Here is a tiny trained network, its code and every weight. The questions are about switching its units off for an input and a target symbol, where a switched-off unit gives its printed mean instead of its output.

import numpy as np


def w(rows, s, z=0):
    codes = np.array(rows[::2]) - 128.0
    scale = np.full(codes.shape[1], s)
    scale[-1] = z or s
    return codes * scale


def norm(h):
    return h / np.sqrt((h * h).mean(-1, keepdims=True) + 1e-5)


def f(y):
    return y / 2 * (1 + np.tanh(0.7978845608 * (y + 0.044715 * y**3)))


def softmax(a):
    e = np.exp(a - a.max(-1, keepdims=True))
    return e / e.sum(-1, keepdims=True)


def log_softmax(a):
    a = a - a.max(-1, keepdims=True)
    return a - np.log(np.exp(a).sum(-1, keepdims=True))


def net(x, mask):
    ids = ['ΞΠΨαγδεζηλμτω'.index(c) for c in x.split()]
    T = len(ids)
    res = E[ids] + P[:T]
    u = 0
    for l in range(2):
        r = norm(res)
        for j in range(3):
            rows = slice(2 * j, 2 * j + 2)
            q, k, v = (r @ M[l][rows].T for M in (Q, K, V))
            z = softmax(np.where(np.tri(T) > 0, q @ k.T / 2**0.5, -1e9)) @ v
            o = O[l][rows]
            res = res + np.where(mask[u + j], z, o[:, -1]) @ o[:, :-1]
        u += 3
        y = f(norm(res) @ A[l][:, :-1].T + A[l][:, -1])
        res = res + np.where(mask[u : u + 4], y, B[l][:, -1]) @ B[l][:, :-1]
        u += 4
    return log_softmax(norm(res)[-1] @ U[:, :-1].T + U[:, -1])


Q, K, V, O, A, B = {}, {}, {}, {}, {}, {}
E = w([
[122,99,134,137],'Ξ',
[124,97,133,136],'Π',
[122,99,134,136],'Ψ',
[123,98,133,136],'α',
[117,86,151,143],'γ',
[111,106,124,129],'δ',
[193,138,147,108],'ε',
[139,116,139,68],'ζ',
[127,137,155,117],'η',
[133,177,103,134],'λ',
[3,119,132,92],'μ',
[137,156,167,166],'τ',
[141,174,184,75],'ω',
],0.041)
P = w([
[215,10,112,216],'0',
[195,46,106,188],'1',
[181,69,105,180],'2',
[162,73,109,164],'3',
[147,81,114,155],'4',
[135,94,119,150],'5',
[120,102,125,147],'6',
[109,114,128,145],'7',
[108,115,132,138],'8',
[104,106,136,139],'9',
],0.011)
Q[0] = w([
[225,123,219,230],'L0H1',
[154,201,198,246],'L0H1',
[93,162,193,178],'L0H2',
[109,221,80,191],'L0H2',
[95,222,112,66],'L0H3',
[142,66,100,179],'L0H3',
],0.011)
K[0] = w([
[109,236,120,226],'L0H1',
[244,177,198,148],'L0H1',
[109,50,140,145],'L0H2',
[220,53,2,125],'L0H2',
[197,45,97,148],'L0H3',
[150,228,152,152],'L0H3',
],0.0099)
V[0] = w([
[133,57,132,106],'L0H1',
[155,111,103,104],'L0H1',
[160,242,139,190],'L0H2',
[124,139,160,151],'L0H2',
[175,130,119,73],'L0H3',
[254,60,101,85],'L0H3',
],0.009)
O[0] = w([
[137,110,159,92,199],'L0H1',
[171,113,127,98,105],'L0H1',
[44,253,123,147,32],'L0H2',
[40,120,188,126,183],'L0H2',
[222,142,117,149,77],'L0H3',
[180,106,138,77,255],'L0H3',
],0.0068,0.0035)
A[0] = w([
[179,198,84,215,254],'L0N1',
[133,108,93,221,141],'L0N2',
[114,102,198,63,153],'L0N3',
[99,119,1,202,195],'L0N4',
],0.013,0.0054)
B[0] = w([
[62,104,48,124,222],'L0N1',
[41,85,169,115,235],'L0N2',
[132,131,75,182,253],'L0N3',
[82,247,80,124,178],'L0N4',
],0.013,0.0052)
Q[1] = w([
[137,53,160,84],'L1H1',
[182,182,127,119],'L1H1',
[135,144,74,134],'L1H2',
[152,249,80,126],'L1H2',
[164,149,135,119],'L1H3',
[119,96,139,79],'L1H3',
],0.018)
K[1] = w([
[140,110,181,154],'L1H1',
[162,134,5,168],'L1H1',
[110,151,199,138],'L1H2',
[156,185,174,87],'L1H2',
[140,130,186,120],'L1H3',
[128,121,122,76],'L1H3',
],0.02)
V[1] = w([
[96,81,103,152],'L1H1',
[62,155,227,143],'L1H1',
[118,111,197,126],'L1H2',
[110,133,168,108],'L1H2',
[144,126,67,180],'L1H3',
[102,121,85,7],'L1H3',
],0.017)
O[1] = w([
[130,156,98,149,255],'L1H1',
[178,72,135,131,168],'L1H1',
[147,146,166,91,177],'L1H2',
[93,123,172,97,119],'L1H2',
[151,249,146,134,167],'L1H3',
[109,74,86,102,98],'L1H3',
],0.017,0.0089)
A[1] = w([
[113,92,50,9,127],'L1N1',
[138,93,165,180,1],'L1N2',
[47,116,172,129,143],'L1N3',
[154,122,181,61,242],'L1N4',
],0.014,0.0043)
B[1] = w([
[149,2,134,119,193],'L1N1',
[116,64,104,150,253],'L1N2',
[47,168,75,153,216],'L1N3',
[45,169,150,25,174],'L1N4',
],0.012,0.0045)
U = w([
[121,131,134,125,86],'Ξ',
[121,132,131,120,92],'Π',
[123,131,132,127,84],'Ψ',
[139,121,132,136,122],'α',
[123,80,204,145,195],'γ',
[191,112,21,192,66],'δ',
[172,170,118,97,253],'ε',
[149,82,50,38,196],'ζ',
[170,207,189,180,108],'η',
[88,151,5,101,148],'λ',
[28,87,67,65,31],'μ',
[9,194,155,196,110],'τ',
[18,141,205,30,148],'ω',
],0.014,0.0071)

Each question gives the input, a string of symbols that net reads in full, and the target symbol t.
The units are the heads (2 rows each of Q, K, V and O) and the neurons (one row each of A and B). Each row of codes is followed by its name. A weight is (code - 128) times the scale printed after its matrix; where a second scale follows, it is the last column's (O, A, B and U).
mask holds one flag per unit, layer by layer, with each layer's heads first. A switched-off unit (its flag False) gives its mean, the last column of its rows in O or B, instead of its output. The means were averaged over made-up inputs and are rounded, as every weight is.
A unit's drop is (log p(t) with every unit on - log p(t) with that unit switched off) / (log p(t) with every unit on - log p(t) with every unit switched off).
most important unit: the unit with the biggest drop
top k neurons: the k neurons with the biggest drops, biggest first
top k neurons in layer l: the k neurons of layer l with the biggest drops, biggest first
input λ γ α ω λ γ γ γ δ, target δ: top 3 neurons	L0N3; L0N2; L0N1
input γ γ δ α τ τ ε, target τ: top neuron in layer 0	L0N1
input ω τ γ ζ ζ η, target η: top 3 neurons in layer 0	L0N3; L0N1; L0N4
input γ Ψ τ λ λ ζ γ λ δ ε, target λ: top 3 neurons in layer 0	L0N1; L0N2; L0N3
input λ γ γ α τ γ ω Ξ, target ω: top 2 neurons in layer 0	L0N4; L0N1
input γ α γ Ξ α, target γ: top 3 neurons	L0N1; L0N4; L1N3
input γ γ Ξ ω Ξ, target ω: top 2 neurons	L0N1; L1N4
input α Ξ γ τ ω γ γ Ψ α, target γ: top 3 neurons in layer 0	L0N1; L0N3; L0N2
input τ δ δ γ γ ε γ α τ δ, target τ: top 4 neurons	L0N1; L0N4; L1N2; L1N1
input λ η γ γ μ η τ γ γ ε, target η: top 3 neurons	L0N3; L0N4; L1N3
input τ γ γ Ξ ε δ γ δ γ, target δ: top 2 neurons in layer 0	L0N3; L0N2
input λ γ γ α δ λ γ α, target δ: top 2 neurons	L0N1; L1N3
input α γ Π, target γ: top 2 neurons	L0N1; L0N4
input τ δ γ γ τ δ Π, target τ: top neuron in layer 1	L1N3
input η γ τ γ, target τ: top 4 neurons	L0N1; L1N3; L0N4; L1N1
input γ τ Ψ τ γ, target τ: top 3 neurons in layer 0	L0N1; L0N4; L0N2
input τ ε δ γ γ Ψ η Ξ, target η: top 2 neurons in layer 0	L0N3; L0N1
input γ γ δ δ, target δ: top 3 neurons	L0N2; L0N1; L1N1
input γ ζ γ γ τ γ Ψ λ ω α, target ω: top 2 neurons	L0N4; L0N1
input γ γ Ψ, target γ: top 3 neurons	L0N1; L0N4; L1N4
input λ γ α τ Ξ, target τ: most important unit	L0N4
input τ ε ε δ γ α, target δ: top 2 neurons in layer 0	L0N1; L0N3
